Each row is followed by its class.
[ 14  -2  -4 -20 -15  33   2  42  22  -4 -26  86  40  54  25 -14 -39 -14
  64  -6  23 -48  29 -11  19   2 -39 -27  -8  -1 -31   1  42  18 -10  19
  17 -21]	Nabus
[  0 -21 -25 -24   1 -43  -7 -19   5 -24 -20 -18  -3   3 -10 -20  35  19
 -22  40 -43  48  -8  -2   7 -26  18  -7  -3 -11  24   7  -9   2  -7  -9
 -35   2]	lobeg
[ 15 -17  15  45  71  -8  -4 -71 -23  33  73 -39 -48 -89 -26  10  64  40
 -51  55 -21  41 -33  62 -64  57  32  13  42 -14  50  15 -47   8  42 -47
 -27 -12]	Bil
[  8  11  25   5 -12  83 -14   1 -20  24  20  55   9   5   0  16 -64 -24
  42 -52  59 -41  11  23 -27  84 -27  -9  26   4 -14 -26  39  18  29  33
  52   6]	lobeg
[  2   8  15  22  -5  32   5  17 -17  22  14  17  -3 -16   4   0  -9  -3
  15 -18  12  -9  10  11 -11  21  -6   7   1   8  -7  -5  17  -2  11  -8
  19  -1]	Nabus
[-23  20  -5  -3 -40 -11  18  32   6  -5 -31 -26  22  41   0 -12 -21 -25
  14 -31  -6  -6  29 -34  42 -48  -1 -14 -28   0 -22 -17  11 -24 -30  -7
   8  23]	gov
[ -6  30  30  -9 -31  84  -3  14 -29  34  17  48  24  26  -2  20 -73 -35
  31 -72  65 -57  21  10 -11  57 -33 -20   7  15 -24 -40  48   7  20  31
  74  15]	fav
[ -9  18  -2  -9 -36   2   8  25   8 -16 -24  -1  26  38  13  -2 -31 -16
  22 -18  -1  -7  31 -32  33 -33  -9 -29 -20   2 -28 -11  16 -15 -20   4
  16  14]	Sidi
[-31  17   7  -1 -10 -19  12   9 -14  -4   0 -27  19  17   3   2 -10 -11
 -16 -16  -3   6  14 -25  28 -21   4  12 -20  -4 -11 -28  -4 -24 -26   2
  -6  25]	guso
[-14  23   2   1 -62   0   0  33  -9   6 -16 -18  13  19  -1   3 -35 -28
  -4 -42   4   4  13 -32  27 -39   8  28 -18  20 -12 -16   6 -25  -7   8
  26  15]	Tuk
[ 14  -1 -21 -12 -15 -16  -7  12  20 -27 -23  21  11  44  11  -9 -14 -10
  -1  11 -23  16  13 -19  24 -40   0  -1 -12  -2  -3   1  -4   2 -13   6
  -8 -14]	Bil
[ -2  -2  -1 -16 -10  23  -1  12   6  12   2  37   7  11  -5  -3 -17 -11
  22 -11  12  -7   9   3  -6  17 -16  -1   0  -6  -6  -3  21  15   2  10
  20   3]	Nabus
[-41  45  14  23 -62  39   7  36 -37  28  -1 -39   4   6  -3  11 -53 -37
  -8 -77  23  13  28 -28  26  19   1  43 -22  18 -25 -42   9 -39 -11   8
  58  53]	guso
[ 21 -26 -34   1   5 -53  -3 -13  25 -36 -28  -2  -4  19   0 -19  40  25
 -13  44 -53  30  -8 -15  10 -61  23  -6   6   1  19  34 -17   3  -5 -14
 -42 -26]	Tuk
[-24  13  19  34  25 -39  15 -30 -17  24  47 -90 -29 -47 -28  11  42   8
 -59  24 -28  43  -6   9  -7  -9  38   6   5 -20  24 -20 -47 -30   3 -45
 -28  28]	Bil
[-19   6   2 -18 -11 -15   2  -8  -2   5  -2 -21  -3  -5 -12  -4  20  -2
 -19   2 -11  20   5  -7   4 -20  10   0  -8  -2  12 -11  -3 -10  -5 -20
  -5  19]	fav
[ -4  -5 -15   2  11 -34  -9 -19   6 -27 -15 -16  -5  17  -3  -5  16  13
 -23  13 -30  30  -3 -19  12 -23  13  20   2  -2  13   4 -17  -1 -10  -1
 -27 -10]	guso
[ -7   6   7  16  10 -20   1 -31  -3   6  17 -48 -30 -27 -19  -1  24   4
 -25  -4 -19  23 -11   8 -12 -11  21  13  11  -7  16   2 -24  -8   6 -24
 -17  12]	gov
[ 26 -32   1  18  78 -19   1 -54   2   9  48   8 -22 -43  -2  -3  61  39
 -19  75 -22  12 -18  58 -45  26  19 -27  26 -15  34  22 -39  21  19 -33
 -44 -36]	Bil
[  2   9  22  13  16  32   4 -17 -19  31  37  10   1  -8 -10  14 -14  -8
   4  -7  20 -30   9  29 -20  46  -2 -19  11  -5  -3 -18   0   3  19  -1
  26   3]	Bil
[  7  -5  -6  -7  -5 -12 -15  -8  10 -18 -17   1   1  -5   8  -2   3   7
  13   9  -9  13  -3 -10   6 -20   1  -7  -6   2   5  17   5  -4   1  -9
  -9  -7]	Sidi
[  7  -4 -24 -28 -15   6  -3  29  13 -30 -47  73  39  62  23 -17 -25 -16
  48 -10   8 -33  26 -26  31  -6 -28 -20 -16   2 -23  -3  28  11 -20  34
   1  -9]	guso
[ -9  25  22  -7 -28  36  -1   8 -16  19   3  16  11  21   4  13 -40 -21
   8 -46  27 -36  17  -9   5   7 -11   3   6  15 -12 -33  23   2  10  18
  40   8]	fav
[ 19 -20  -9 -17   6  14  -7  10  13  -3  -7  63  13  13   1 -12   2  11
  28  14   1 -11   0  16  -9  15 -18 -20   4  -3   9  15  22  22   7   9
  -9 -20]	Nabus
[ -8  14 -24   9 -54 -19  14  34   0 -13 -31 -23   5  15  -2 -19   2 -10
  -6 -11 -29  33  20 -35  28 -55  20  18 -15  12 -13   0  -7 -25 -17 -17
   7  18]	Tuk
[ 46 -25 -20 -28   8  39 -21   6  30 -24 -33 114  25  56  32 -13 -21   4
  58  18  13 -46   8   6  -2  10 -35 -34  26   8  -8  21  36  49  13  34
  10 -53]	fav
[-34  29  -2 -35 -90  22  -5  58 -14  -2 -42   5  38  44   6   0 -67 -42
  21 -69  27  -7  32 -40  48 -20 -14  13 -39  18 -24 -43  39 -27 -23  35
  46  36]	lobeg
[ 18   6   9  -3 -22  39 -12  28   3   3  -9  53  14  39  12   5 -48 -18
  35 -30  21 -32  11  -3   3  14 -26   6   7   9 -15  -5  32  20  13  34
  27  -8]	Nabus
[ 10  -2 -31 -22 -26 -31  -5  16  29 -35 -47  14   9  47  10 -24  -3  -6
  16   5 -31  10   9 -29  38 -63  -1  -8 -15  -3  -6  12   2   1 -24   2
 -22 -12]	gov
[  2  -2  27  31  31  -5  -6 -44 -29  19  46 -56 -29 -32 -16  18  13  15
 -35  11 -19  24 -19  30 -26  21  25  18  32  -4  25 -11 -22   5  19 -10
 -12   0]	lobeg
[-12 -29  13  17  58 -46   0 -65  -9  27  47 -59 -43 -86 -40  -5  90  48
 -65  61 -43  69 -41  42 -51  11  36  17  18 -19  61  22 -43  -1  23 -49
 -58   6]	Nabus
[ 28 -23  -6  12  51   3 -14 -32  -5 -16   8  39  -4   7  11   1  14  21
  15  24  -5 -12 -13  26 -24  31  -6  -1  24   0  14  23  -1  29  15  14
 -20 -35]	guso
[-31  10   7  10 -14 -62   9   6  -6   3   2 -90 -20 -19 -18  -6  36   7
 -59  16 -46  72  -5 -25  17 -66  31  37 -19  -7  16  -6 -34 -28 -14 -35
 -33  28]	Nabus
[  7  11  11  14  -7  28  -4 -17  -2   4  10  17  -6 -24   2   1 -10  -3
  24  -8   8   1   9   7 -16  31  -5   5  15  -2 -10   7   7  -1  20 -10
  22   9]	Sidi
[  5   7 -18   7 -29   2   4  19   5  -9 -24   7  -3  17   7 -19  -3  -5
  22 -16 -18  11  14  -4  17 -23   0   5  -8   7  -9  15   5  -6  -6  -8
   8   0]	gov
[-38  18   8  -5 -16 -17   4 -10 -19   5   6 -45  -1  -9 -27   6   0 -10
 -30 -29 -11  26   4 -19  10   4  13  38 -13  -9   8 -24  -7 -22 -11  -6
   1  43]	guso
[  0   9  -2 -14 -50  17  -9  37   2 -21 -42  26  26  52  22  -9 -48 -22
  26 -29   7  -8  24 -27  35 -29 -11  -2 -18  16 -22 -17  26  -5 -10  27
  20  -4]	lobeg
[ 45 -18  14  19  64  28 -16 -59  -4  12  39  48 -21 -17  -3   6   7  16
  25  20  12 -39 -22  59 -56  57 -11 -20  50  -7  19  27   4  48  43   4
  -8 -47]	gov
[ 18 -15  31  39  89  15   5 -73 -24  44  80 -24 -40 -68 -22  18  38  23
 -10  27  12 -24 -28  69 -73  76   8 -16  60 -22  30  11 -21  34  42 -20
 -15 -16]	gov
[ 19  11 -24 -38 -60  29 -18  64  25 -32 -56  92  52  94  41  -7 -79 -33
  57 -30  28 -43  34 -31  54 -35 -34 -24 -28  16 -38 -12  39   4 -19  45
  38 -26]	Bil
[-26  18  11  19  -4 -32  15  -8 -15  17  19 -75 -10 -15 -18   4  18  -6
 -49   9 -25  44  10  -6   6 -20  28  11  -8 -12   7 -24 -38 -28  -7 -30
  -7  35]	Bil
[  8 -16 -20 -28  10  10 -12  -6   3 -19 -19  60  21  27   1  -7  -8  10
  25  -3   4 -22   0   2   2  29 -20 -14  -3  -4   5   8  26  14  -2  25
  -4 -11]	guso
[ 37 -23 -14  -6  23   3  -2  -9  19 -14  -3  64  14  22  16  -9   5   4
  36  33  -1 -32   4  14 -15   7  -8 -30  26  -9  -4  19  12  29   7  11
 -10 -32]	Tuk
[-16  14  10  20   7   1   9 -17 -15  23  27 -38 -10 -12 -18   8   2 -12
 -23  -2  -2  14   9   5  -9  13  14   6   4 -10   3 -22 -20 -11   4 -13
  11  21]	Bil
[  4  11   3 -31 -35  67 -10  25   0   8 -20  74  27  41   3   1 -52 -30
  48 -45  45 -46  24  -3  -1  38 -37 -21   2   8 -23 -20  48  15   6  33
  51   3]	fav
[ 23   7  16  25  10  61  -5  -4 -21  31  36  38  -5  -9   3  16 -30  -9
  19 -22  31 -31  10  35 -32  64 -12  -8  26   9  -4  -9   8  18  33   6
  43 -11]	Bil
[-10  16  11   3 -19   7  -1   2  -6   5   3 -17  -2   9  -5   8 -11 -11
 -14 -15   0   5   5 -15  12 -14   5  11   7   8   3 -18   4  -4   7   0
  14   3]	fav
[-17  18   6  -9 -26  13  12  15   5   8 -20  11  19  40   2  -2 -26 -24
  23 -25   9 -20  29 -22  22  -9  -7 -14  -6  -2 -22 -25  18  -5  -7   4
  30  19]	fav
[ 36 -33  -9  19  92 -30  -1 -76  12 -10  34  10 -29 -33 -16 -16  78  49
  -1  71 -32   7 -23  58 -54  24  16 -37  46 -26  38  42 -29  35  23 -43
 -61 -40]	gov
[-14   9 -21 -29 -57  -4  -3  34   7 -25 -44   9  23  47   4 -16 -26 -13
  11 -20  -9  23  26 -26  34 -29  -1  -4 -27   7  -9 -14  15 -12 -20   8
  10  17]	lobeg
[  3  22 -18  -1 -52  18   5  40   5 -10 -36  25  19  37  16 -21 -33 -27
  42 -38   6  -5  30 -21  32 -22 -12   2 -11   6 -31  -4  21  -8 -15  -2
  32  14]	gov
[  9   2  25  18  31  25   7  -9  -7  21  30  28   0  -1  -4   8  -6   2
  22   2  19 -35   8  22 -26  38 -14 -22  27 -13  -6  -5  17  20  23   3
   9  -8]	Nabus
[-14  -5 -15 -14  -7 -38  16   8  17 -15 -32 -13  13  25   6 -19  31   7
  -4  21 -32  10  16 -26  32 -53  11 -19 -16  -2   4  -5  -5 -11 -22 -18
 -24   6]	fav
[ 11   2  27  27  12  17  -3 -25 -21  25  43 -12 -21 -25 -14  21  -5  -5
 -15 -14   7 -17 -11  21 -33  24  11   8  34   3   9  -4  -4   8  31   8
  15  -6]	Tuk
[  0  -1 -27 -25 -31 -46  11  50  31 -30 -56  18  26  59  22 -29   4   3
  16  16 -34  15  29 -39  51 -79  -2 -23 -35  -1 -16   2   4  -8 -36 -12
 -25  -3]	Nabus
[-14  19 -29 -20 -68 -35  11  46  20 -24 -61 -17  22  47  11 -28 -14 -16
   9 -18 -33  28  29 -48  58 -77   9   8 -37   2 -22  -6   0 -27 -39 -16
   2  29]	gov
[-31  24 -16 -13 -84 -30   8  45  10 -14 -43 -38  20  38  -2 -10 -27 -29
 -14 -33 -23  23  21 -65  60 -84  16  36 -33  13 -16 -19   1 -41 -33   7
  11  31]	Tuk
[ 30 -37 -13  -5  55 -27 -20 -45   6 -21   6  33 -14  -7   3  -8  41  39
  -8  47 -31   8 -28  26 -17  12   6  -7  19  -4  34  34 -14  28  16  -1
 -47 -41]	guso
[-15   1   5  29  21 -27   3 -28 -27   8  21 -58 -20 -42 -16   2  37  19
 -44  18 -27  50 -15   5 -12   9  26  37   6  -4  23   1 -31 -16   6 -24
 -24  20]	guso
[  4  24  47  53  22  78  -4 -20 -48  48  56  18 -13 -28  -6  28 -38 -13
  15 -55  53 -36   7  40 -49 110 -14  26  45  12  -6 -19   7  18  48  10
  54   7]	guso
[ -3  38  10  -3 -68  75   8  53  -9   8 -31  48  27  66  17  -1 -78 -48
  45 -78  40 -37  53 -26  20  17 -28  -5   1  19 -53 -35  45   7   5  26
  92  18]	fav
[-24  10 -14 -18 -56 -33  -4  28  -1 -20 -49 -28  19  29  15 -17 -18 -13
 -13 -13 -17  37  12 -44  49 -65  12  21 -37  14  -5 -19   1 -28 -24   5
  -4  16]	lobeg
[ 13  10  40  43  24  56   0 -14 -34  48  57  23 -16 -42  -6  18 -15  -4
  13 -18  36 -22  -2  43 -50  73  -9   7  36   4   1  -6  13  18  45  -4
  34  -4]	Nabus
[  4   8 -27 -26 -51  -6  -7  44  21 -33 -45  38  30  66  20 -12 -38 -19
  19 -10 -15   0  24 -37  51 -62  -9  -1 -32   9 -19  -6  12 -11 -26  21
   5 -12]	Bil
[-10  19  14  15 -20  40   8   3 -18  24  11   7   0 -11  -3   2 -13 -13
   8 -30  19  -8  14   3  -5  30  -3  11  13   9  -8 -19  15  -4  17  -7
  42  15]	fav
[  1   1   6  -5  14   8   3 -28  -6  12  22   1 -10 -17 -20  -4  10   3
   5 -13   5 -10  -3  29 -24  29   3 -10  15 -12   9   0   0  10  11 -15
   5   9]	gov
[ 13   0  25  20  44  31   5 -34 -17  30  43  11 -12 -18  -9  12  -3   2
  17 -11  18 -44  -2  41 -38  50  -9 -31  35 -15   2  -6   7  19  19   2
   8  -8]	gov
[-19  16  14  -3 -30  23  -1   5 -26  13   4 -23   4   6 -12   4 -29 -20
  -7 -36  12  13  15   1   0  23   2   4   1  -2  -6 -33  14  -7   2   9
  33  32]	lobeg
[ -5 -17 -31 -30   0 -53   4   9  21 -44 -44  16  23  43  17 -29  23  11
   2  30 -39  15   9 -28  40 -52   2  -7 -35  -5   0  14  -4  -6 -31  -4
 -45  -3]	guso
